Here is a tiny trained network, its code and every weight. The questions are about switching its units off for an input and a target symbol, where a switched-off unit gives its printed mean instead of its output.

import numpy as np


def w(rows, s, z=0):
    codes = np.array(rows[::2]) - 128.0
    scale = np.full(codes.shape[1], s)
    scale[-1] = z or s
    return codes * scale


def norm(h):
    return h / np.sqrt((h * h).mean(-1, keepdims=True) + 1e-5)


def f(y):
    return np.maximum(y, 0)


def softmax(a):
    e = np.exp(a - a.max(-1, keepdims=True))
    return e / e.sum(-1, keepdims=True)


def log_softmax(a):
    a = a - a.max(-1, keepdims=True)
    return a - np.log(np.exp(a).sum(-1, keepdims=True))


def net(x, mask):
    ids = ['Πβδεημσφ'.index(c) for c in x.split()]
    T = len(ids)
    res = E[ids] + P[:T]
    q, k, v = (norm(res) @ M[0].T for M in (Q, K, V))
    z = softmax(np.where(np.tri(T) > 0, q @ k.T / 3**0.5, -1e9)) @ v
    res = res + np.where(mask[0], z, O[0][:, -1]) @ O[0][:, :-1]
    y = f(norm(res) @ A[0][:, :-1].T + A[0][:, -1])
    res = res + np.where(mask[1:25], y, B[0][:, -1]) @ B[0][:, :-1]
    return log_softmax(norm(res)[-1] @ U[:, :-1].T + U[:, -1])


Q, K, V, O, A, B = {}, {}, {}, {}, {}, {}
E = w([
[101,169,30,95,94,54,34,91],'Π',
[50,165,11,119,162,83,71,164],'β',
[123,184,81,101,116,117,100,23],'δ',
[111,191,146,172,148,168,222,201],'ε',
[135,163,236,175,69,151,110,137],'η',
[119,145,5,138,190,102,89,92],'μ',
[165,115,161,21,159,126,80,203],'σ',
[187,197,98,128,99,118,202,96],'φ',
],0.017)
P = w([
[127,227,57,167,50,245,78,68],'0',
[190,197,92,169,83,172,102,133],'1',
[182,177,109,160,107,154,116,131],'2',
[173,172,123,149,121,138,129,123],'3',
[163,167,132,143,131,124,135,118],'4',
[148,162,142,140,140,115,144,113],'5',
[135,157,152,137,149,104,152,105],'6',
[118,151,164,137,159,92,159,103],'7',
[99,142,170,134,170,85,174,95],'8',
],0.012)
Q[0] = w([
[97,148,108,157,158,148,64,86],'head 0',
[193,90,183,4,228,80,106,183],'head 0',
[104,206,189,75,150,129,109,74],'head 0',
],0.016)
K[0] = w([
[138,112,118,110,148,140,70,141],'head 0',
[66,159,145,244,145,2,161,75],'head 0',
[144,121,187,16,167,124,116,130],'head 0',
],0.017)
V[0] = w([
[187,66,94,77,79,91,51,70],'head 0',
[88,176,92,195,246,66,153,130],'head 0',
[218,82,93,157,84,164,222,57],'head 0',
],0.012)
O[0] = w([
[75,88,93,123,100,168,242,181,156],'head 0',
[149,218,106,98,55,127,120,154,93],'head 0',
[32,182,125,168,102,2,106,199,4],'head 0',
],0.0085,0.0034)
A[0] = w([
[106,136,117,164,143,151,155,127,143],'neuron 0',
[84,4,180,93,162,41,196,101,30],'neuron 1',
[107,147,135,148,122,192,104,132,56],'neuron 2',
[169,125,118,140,142,110,156,71,54],'neuron 3',
[159,151,148,110,75,124,154,150,37],'neuron 4',
[111,113,110,126,123,112,167,97,157],'neuron 5',
[91,136,141,126,71,126,66,115,12],'neuron 6',
[57,131,135,79,125,125,65,161,147],'neuron 7',
[133,116,175,121,185,133,119,124,122],'neuron 8',
[111,166,105,133,141,115,154,124,122],'neuron 9',
[103,175,98,86,126,99,115,148,112],'neuron 10',
[98,124,98,141,180,113,101,167,109],'neuron 11',
[128,146,137,73,153,135,97,176,95],'neuron 12',
[103,133,142,166,119,145,150,192,113],'neuron 13',
[139,82,144,104,123,114,169,153,72],'neuron 14',
[136,96,145,146,126,128,140,121,173],'neuron 15',
[119,91,140,113,166,154,130,127,86],'neuron 16',
[114,151,149,124,115,127,124,150,119],'neuron 17',
[161,128,140,145,74,99,58,111,77],'neuron 18',
[141,107,172,148,101,76,83,147,136],'neuron 19',
[123,125,105,97,145,133,163,121,123],'neuron 20',
[130,153,109,147,102,142,126,140,155],'neuron 21',
[138,106,154,86,162,119,108,142,2],'neuron 22',
[102,108,145,178,107,93,119,103,86],'neuron 23',
],0.024,0.0081)
B[0] = w([
[124,117,130,113,115,140,130,146,191],'neuron 0',
[47,77,212,152,253,215,121,75,161],'neuron 1',
[124,132,115,136,98,122,143,112,169],'neuron 2',
[102,115,124,127,107,146,151,130,181],'neuron 3',
[102,122,111,129,114,155,150,117,154],'neuron 4',
[146,141,137,132,144,122,113,138,194],'neuron 5',
[99,115,124,116,104,153,181,107,163],'neuron 6',
[116,121,110,134,101,153,160,105,169],'neuron 7',
[129,131,113,156,140,127,101,121,187],'neuron 8',
[120,124,112,125,112,138,144,97,219],'neuron 9',
[151,131,144,142,149,114,86,152,248],'neuron 10',
[113,126,127,119,111,144,158,114,167],'neuron 11',
[132,138,145,130,147,105,107,141,165],'neuron 12',
[113,121,122,127,125,146,146,104,166],'neuron 13',
[110,122,119,115,138,121,101,107,141],'neuron 14',
[141,150,120,122,136,98,114,144,172],'neuron 15',
[157,117,136,104,104,108,152,143,171],'neuron 16',
[145,106,106,130,127,139,114,126,167],'neuron 17',
[106,115,106,125,117,159,159,107,205],'neuron 18',
[147,139,155,129,142,86,90,155,203],'neuron 19',
[129,136,128,150,133,110,101,115,198],'neuron 20',
[112,118,144,118,132,128,151,125,224],'neuron 21',
[141,140,118,144,132,126,185,111,137],'neuron 22',
[155,152,124,133,143,128,95,128,167],'neuron 23',
],0.053,0.011)
U = w([
[103,112,84,154,100,199,161,80,188],'Π',
[170,168,144,158,158,155,52,106,198],'β',
[142,142,149,171,184,112,214,141,93],'δ',
[250,59,105,98,101,154,144,134,7],'ε',
[89,88,157,149,102,118,129,185,106],'η',
[171,172,142,76,159,205,138,147,120],'μ',
[133,117,122,128,119,218,100,208,68],'σ',
[106,115,124,45,146,119,106,112,21],'φ',
],0.012,0.0021)

Each question gives the input, a string of symbols that net reads in full, and the target symbol t.
The units are the heads (3 rows each of Q, K, V and O) and the neurons (one row each of A and B). Each row of codes is followed by its name. A weight is (code - 128) times the scale printed after its matrix; where a second scale follows, it is the last column's (O, A, B and U).
mask holds one flag per unit, heads first, then neurons. A switched-off unit (its flag False) gives its mean, the last column of its rows in O or B, instead of its output. The means were averaged over made-up inputs and are rounded, as every weight is.
A unit's drop is (log p(t) with every unit on - log p(t) with that unit switched off) / (log p(t) with every unit on - log p(t) with every unit switched off).
The circuit of an input: a set's keep is (log p(t) with only the set's units on - log p(t) with every unit switched off) / (log p(t) with every unit on - log p(t) with every unit switched off). Starting from the 12 units with the biggest drops (on a tie, the unit counted first), units are removed one at a time, each time the one whose removal leaves the highest keep (on an exact tie, the one counted first), for as long as the keep stays at least 0.8.
units of the circuit, in order: the units of the circuit, biggest drop first
unit that matters most: the unit with the biggest drop
top k neurons: the k neurons with the biggest drops, biggest first
drop when u is switched off: that unit's drop, to one decimal
input μ σ ε, target ε: units of the circuit, in order : (head 0; neuron 16; neuron 1)
input ε ε Π η φ ε μ ε Π, target β: units of the circuit, in order : (neuron 10)
input Π ε ε δ β η δ, target β: units of the circuit, in order : (head 0; neuron 5)
input η Π φ φ, target β: units of the circuit, in order : (head 0; neuron 23)
input μ η σ μ μ Π σ φ σ, target η: units of the circuit, in order : (neuron 19; head 0; neuron 7)
input δ ε Π η φ φ, target β: units of the circuit, in order : (head 0; neuron 10)
input Π η μ β ε Π μ, target β: top 4 neurons : (neuron 20; neuron 18; neuron 5; neuron 10)
input β η β φ η μ Π σ φ, target ε: top 4 neurons : (neuron 1; neuron 16; neuron 18; neuron 3)
input μ η μ, target β: top 3 neurons : (neuron 10; neuron 18; neuron 6)
input ε φ β Π ε η, target Π: top 3 neurons : (neuron 18; neuron 6; neuron 10)
input Π ε φ Π β ε μ σ, target σ: top 2 neurons : (neuron 4; neuron 10)
input η φ σ σ δ ε β σ, target μ: top 3 neurons : (neuron 10; neuron 4; neuron 19)
input η μ σ, target σ: top 4 neurons : (neuron 10; neuron 4; neuron 12; neuron 7)
input η η σ, target δ: units of the circuit, in order : (neuron 22)
input Π β η σ, target δ: top 2 neurons : (neuron 22; neuron 10)
input η η Π η μ β η ε, target Π: top 2 neurons : (neuron 10; neuron 19)
input φ η Π η ε Π ε σ β, target ε: top 3 neurons : (neuron 16; neuron 10; neuron 19)
input μ ε β σ μ, target ε: top 2 neurons : (neuron 16; neuron 10)
input β η φ η Π σ, target φ: top 2 neurons : (neuron 14; neuron 10)
input β ε η ε β η φ η, target β: unit that matters most : neuron 19
input η ε Π φ Π η μ β ε, target β: drop when head 0 is switched off : 1.7
input η η φ ε ε σ, target β: drop when head 0 is switched off : 0.8
input Π μ β β η ε σ, target β: drop when neuron 19 is switched off : 1.5
